Here is a tiny trained network, its code and every weight. The questions are about switching its units off for an input and a class, where a switched-off unit gives its printed mean instead of its output.

import numpy as np


def w(rows, s, z=0):
    codes = np.array(rows[::2]) - 128.0
    scale = np.full(codes.shape[1], s)
    scale[-1] = z or s
    return codes * scale


def norm(h):
    return h / np.sqrt((h * h).mean(-1, keepdims=True) + 1e-5)


def f(y):
    return y / 2 * (1 + np.tanh(0.7978845608 * (y + 0.044715 * y**3)))


def log_softmax(a):
    a = a - a.max(-1, keepdims=True)
    return a - np.log(np.exp(a).sum(-1, keepdims=True))


def net(x, mask):
    res = np.array(x, float).reshape(1, 6) / 4 @ E
    u = 0
    for l in range(4):
        y = f(norm(res) @ A[l][:, :-1].T + A[l][:, -1])
        res = res + np.where(mask[u : u + 8], y, B[l][:, -1]) @ B[l][:, :-1]
        u += 8
    return log_softmax(norm(res)[-1] @ U[:, :-1].T + U[:, -1])


A, B = {}, {}
E = w([
[248,72,125,96,78,92,97],'x0',
[73,62,123,189,79,118,160],'x1',
[192,203,119,197,111,205,152],'x2',
[128,130,66,61,135,152,156],'x3',
[141,42,78,143,197,117,2],'x4',
[67,136,160,142,24,131,105],'x5',
],0.0047)
A[0] = w([
[37,137,205,184,86,25,109,94],'L0N0',
[100,148,210,223,112,96,92,88],'L0N1',
[119,188,144,3,123,153,92,36],'L0N2',
[99,56,207,63,177,108,165,249],'L0N3',
[101,166,69,138,169,121,110,66],'L0N4',
[134,183,72,189,127,131,114,102],'L0N5',
[171,66,103,107,101,138,12,93],'L0N6',
[189,109,101,109,52,60,154,78],'L0N7',
],0.0051,0.0018)
B[0] = w([
[65,157,76,177,125,118,91,254],'L0N0',
[110,96,164,186,91,138,110,199],'L0N1',
[66,112,96,214,177,109,204,160],'L0N2',
[161,116,90,134,95,83,153,254],'L0N3',
[226,124,202,123,192,129,75,143],'L0N4',
[147,97,165,64,187,105,116,161],'L0N5',
[153,132,108,2,68,130,79,249],'L0N6',
[105,167,169,113,119,136,93,176],'L0N7',
],0.0062,0.0018)
A[1] = w([
[20,77,148,205,250,174,143,206],'L1N0',
[183,108,106,104,222,175,140,252],'L1N1',
[109,100,129,125,224,133,101,170],'L1N2',
[169,87,77,161,124,119,128,167],'L1N3',
[170,130,202,170,37,133,126,202],'L1N4',
[212,89,111,158,90,115,2,251],'L1N5',
[136,197,167,145,69,131,116,158],'L1N6',
[145,173,199,98,80,168,162,109],'L1N7',
],0.0073,0.0016)
B[1] = w([
[129,122,164,150,21,122,37,243],'L1N0',
[121,186,49,145,42,63,83,228],'L1N1',
[94,152,106,147,71,216,64,180],'L1N2',
[44,133,168,62,91,161,126,153],'L1N3',
[196,113,88,117,41,255,151,198],'L1N4',
[94,120,65,82,183,164,170,255],'L1N5',
[237,50,101,163,183,164,119,175],'L1N6',
[201,53,220,152,180,114,177,166],'L1N7',
],0.0058,0.005)
A[2] = w([
[24,66,110,142,174,166,94,8],'L2N0',
[227,183,105,167,93,247,169,52],'L2N1',
[65,177,107,165,194,197,39,61],'L2N2',
[24,34,131,175,90,137,105,196],'L2N3',
[205,82,251,102,129,188,116,199],'L2N4',
[198,156,155,49,180,25,155,236],'L2N5',
[51,62,124,95,94,1,126,75],'L2N6',
[163,144,239,135,113,130,166,160],'L2N7',
],0.0064,0.0014)
B[2] = w([
[132,88,254,136,146,60,219,160],'L2N0',
[116,116,245,162,177,104,100,254],'L2N1',
[130,60,208,191,57,168,138,194],'L2N2',
[49,202,195,104,130,88,148,235],'L2N3',
[149,20,95,98,154,223,143,183],'L2N4',
[35,113,65,214,148,123,99,171],'L2N5',
[85,121,135,93,206,181,199,202],'L2N6',
[164,35,77,171,112,158,165,161],'L2N7',
],0.0062,0.0044)
A[3] = w([
[123,150,60,57,86,183,115,131],'L3N0',
[89,83,203,70,136,66,88,99],'L3N1',
[177,186,118,134,58,132,196,251],'L3N2',
[138,175,177,160,104,139,133,91],'L3N3',
[107,69,183,150,1,126,177,151],'L3N4',
[69,83,144,164,122,169,113,125],'L3N5',
[148,191,149,203,157,126,168,79],'L3N6',
[70,111,156,41,105,56,177,22],'L3N7',
],0.0075,0.0016)
B[3] = w([
[127,89,113,74,179,91,2,201],'L3N0',
[145,188,129,191,132,187,181,173],'L3N1',
[111,45,177,107,109,59,103,166],'L3N2',
[179,150,208,144,105,89,88,163],'L3N3',
[119,145,42,134,107,142,14,254],'L3N4',
[99,150,154,147,79,98,137,194],'L3N5',
[160,127,126,88,132,71,102,155],'L3N6',
[101,139,176,95,195,215,163,199],'L3N7',
],0.0068,0.0048)
U = w([
[164,157,142,134,97,93,200,34],'0',
[119,148,48,174,150,14,188,98],'1',
[212,195,204,165,180,41,138,103],'2',
[135,91,46,38,173,123,48,164],'3',
[218,8,173,186,128,187,154,160],'4',
[173,174,132,115,93,117,178,2],'5',
[9,142,170,114,172,168,209,143],'6',
[67,180,182,208,27,115,37,170],'7',
],0.012,0.0073)

Each question gives the input, the list of numbers given to net, and the class t.
The units are the neurons (one row each of A and B). Each row of codes is followed by its name. A weight is (code - 128) times the scale printed after its matrix; where a second scale follows, it is the last column's (A, B and U).
mask holds one flag per neuron, layer by layer. A switched-off neuron (its flag False) gives its mean, the last column of its row in B, instead of its output. The means were averaged over made-up inputs and are rounded, as every weight is.
A unit's drop is (log p(t) with every unit on - log p(t) with that unit switched off) / (log p(t) with every unit on - log p(t) with every unit switched off).
The circuit of an input: a set's keep is (log p(t) with only the set's units on - log p(t) with every unit switched off) / (log p(t) with every unit on - log p(t) with every unit switched off). Starting from the 12 units with the biggest drops (on a tie, the unit counted first), units are removed one at a time, each time the one whose removal leaves the highest keep (on an exact tie, the one counted first), for as long as the keep stays at least 0.8.
circuit, biggest first: the units of the circuit, biggest drop first
unit that matters most: the unit with the biggest drop
top k neurons: the k neurons with the biggest drops, biggest first
top k neurons in layer l: the k neurons of layer l with the biggest drops, biggest first
drop of u: that unit's drop, to one decimal
input [1,-3,8,6,-1,-3], class 2: unit that matters most -> L2N1
input [4,-5,-1,3,-6,-2], class 4: top 3 neurons -> L1N7; L0N7; L0N0
input [-4,8,-5,4,3,2], class 6: top 2 neurons -> L2N6; L3N7
input [2,2,-2,-4,0,-6], class 6: circuit, biggest first -> L1N3; L1N4; L2N6
input [-4,1,-4,0,-8,-8], class 1: top 2 neurons in layer 2 -> L2N5; L2N3
input [3,2,-2,-2,3,8], class 3: top 4 neurons -> L0N6; L1N4; L2N1; L0N2
input [-2,-1,-5,0,-1,-5], class 6: top 3 neurons in layer 1 -> L1N4; L1N6; L1N3
input [6,4,-3,-3,6,4], class 3: top 2 neurons -> L0N6; L2N1
input [-3,1,4,5,8,7], class 6: circuit, biggest first -> L1N5; L2N0; L1N1
input [5,-4,-6,4,-5,0], class 6: top 2 neurons -> L0N2; L2N6
input [7,-5,3,5,-2,-8], class 1: top 3 neurons in layer 1 -> L1N4; L1N1; L1N0
input [7,-1,-7,6,-4,-7], class 6: top 2 neurons -> L1N4; L2N6
input [-2,3,-2,5,0,7], class 6: top 3 neurons -> L2N6; L1N2; L3N7
input [2,1,3,-3,-3,8], class 4: unit that matters most -> L1N6
input [5,7,-1,-5,-1,-7], class 3: top 2 neurons -> L1N4; L0N2
input [6,5,0,-5,-6,6], class 4: top 2 neurons -> L1N6; L1N4
input [-1,-3,-8,-5,-4,-1], class 6: top 2 neurons -> L0N3; L2N6
input [4,2,-7,2,-8,-6], class 1: top 3 neurons -> L2N5; L2N3; L2N1
input [-4,-8,4,7,0,1], class 7: top 3 neurons in layer 0 -> L0N2; L0N6; L0N3
input [7,-5,0,6,-3,-5], class 1: unit that matters most -> L2N5
input [-7,0,5,4,-3,-4], class 2: top 2 neurons in layer 0 -> L0N0; L0N1
input [-3,8,8,8,-4,-5], class 2: top 2 neurons in layer 2 -> L2N1; L2N2
input [-8,-7,-8,0,7,-2], class 7: drop of L1N2 -> 0.5
input [1,-6,-3,-7,-8,-1], class 4: drop of L0N6 -> 0.0
input [-3,5,4,2,6,-4], class 7: drop of L2N2 -> 0.1
input [-6,-7,4,3,-3,-5], class 2: top 2 neurons in layer 3 -> L3N4; L3N6
input [-7,-6,-2,4,-2,-7], class 7: drop of L0N6 -> 0.2
